Below is a small trained network, with its code and all its weights. Each question gives an input and a class and asks what happens when units are switched off, that is, made to give their printed mean instead of their output.

import numpy as np


def w(rows, s, z=0):
    codes = np.array(rows[::2]) - 128.0
    scale = np.full(codes.shape[1], s)
    scale[-1] = z or s
    return codes * scale


def norm(h):
    return h / np.sqrt((h * h).mean(-1, keepdims=True) + 1e-5)


def f(y):
    return np.maximum(y, 0)


def log_softmax(a):
    a = a - a.max(-1, keepdims=True)
    return a - np.log(np.exp(a).sum(-1, keepdims=True))


def net(x, mask):
    res = np.array(x, float).reshape(1, 3) / 4 @ E
    u = 0
    for l in range(2):
        y = f(norm(res) @ A[l][:, :-1].T + A[l][:, -1])
        res = res + np.where(mask[u : u + 10], y, B[l][:, -1]) @ B[l][:, :-1]
        u += 10
    return log_softmax(norm(res)[-1] @ U[:, :-1].T + U[:, -1])


A, B = {}, {}
E = w([
[159,128,108,157],'x0',
[2,139,116,81],'x1',
[71,84,158,131],'x2',
],0.0092)
A[0] = w([
[162,113,162,102,42],'L0N0',
[60,197,131,185,164],'L0N1',
[110,130,123,179,67],'L0N2',
[124,121,113,5,122],'L0N3',
[79,133,124,169,137],'L0N4',
[146,98,117,102,69],'L0N5',
[117,184,91,107,189],'L0N6',
[123,112,166,200,72],'L0N7',
[182,104,111,113,252],'L0N8',
[111,157,141,93,54],'L0N9',
],0.015,0.0027)
B[0] = w([
[169,141,251,130,164],'L0N0',
[52,65,81,97,232],'L0N1',
[87,10,90,134,145],'L0N2',
[47,253,187,20,223],'L0N3',
[108,178,134,246,204],'L0N4',
[222,192,162,132,135],'L0N5',
[65,62,137,203,216],'L0N6',
[129,145,72,166,194],'L0N7',
[152,133,95,214,254],'L0N8',
[98,190,198,155,169],'L0N9',
],0.0057,0.0058)
A[1] = w([
[85,45,163,131,157],'L1N0',
[158,104,176,123,226],'L1N1',
[97,120,19,131,254],'L1N2',
[132,87,146,113,138],'L1N3',
[103,162,151,98,175],'L1N4',
[107,155,145,93,193],'L1N5',
[85,152,175,9,81],'L1N6',
[85,165,145,85,81],'L1N7',
[103,143,139,117,15],'L1N8',
[114,186,105,163,149],'L1N9',
],0.012,0.0023)
B[1] = w([
[193,138,76,200,226],'L1N0',
[193,213,115,144,186],'L1N1',
[117,61,83,182,255],'L1N2',
[175,244,172,96,134],'L1N3',
[25,170,234,113,214],'L1N4',
[1,185,145,164,207],'L1N5',
[88,160,211,129,254],'L1N6',
[81,146,200,130,233],'L1N7',
[102,142,186,126,165],'L1N8',
[107,100,155,192,217],'L1N9',
],0.0079,0.0048)
U = w([
[109,118,87,104,5],'0',
[160,105,56,45,5],'1',
[211,156,118,172,251],'2',
[1,166,147,155,251],'3',
[118,112,90,98,5],'4',
[116,115,128,112,5],'5',
[86,119,79,197,251],'6',
[113,154,96,110,5],'7',
],0.014,0.003)

Each question gives the input, the list of numbers given to net, and the class t.
The units are the neurons (one row each of A and B). Each row of codes is followed by its name. A weight is (code - 128) times the scale printed after its matrix; where a second scale follows, it is the last column's (A, B and U).
mask holds one flag per neuron, layer by layer. A switched-off neuron (its flag False) gives its mean, the last column of its row in B, instead of its output. The means were averaged over made-up inputs and are rounded, as every weight is.
A unit's drop is (log p(t) with every unit on - log p(t) with that unit switched off) / (log p(t) with every unit on - log p(t) with every unit switched off).
most important unit: the unit with the biggest drop
top k neurons: the k neurons with the biggest drops, biggest first
k most important neurons of layer l: the k neurons of layer l with the biggest drops, biggest first
drop of u: that unit's drop, to one decimal
input [-1,-1,0], class 2: most important unit	L0N0
input [-7,-3,6], class 2: 2 most important neurons of layer 1	[L1N0 L1N1]
input [3,3,6], class 6: 2 most important neurons of layer 1	[L1N0 L1N2]
input [7,4,6], class 6: top 2 neurons	[L0N3 L1N0]
input [5,-3,1], class 2: 2 most important neurons of layer 0	[L0N1 L0N6]
input [6,-1,-3], class 2: 2 most important neurons of layer 1	[L1N5 L1N4]
input [8,5,-3], class 6: 2 most important neurons of layer 0	[L0N6 L0N3]
input [4,-2,6], class 6: drop of L0N7	0.4
input [-6,-4,6], class 2: drop of L0N3	0.2
input [2,-2,7], class 6: drop of L0N7	0.5
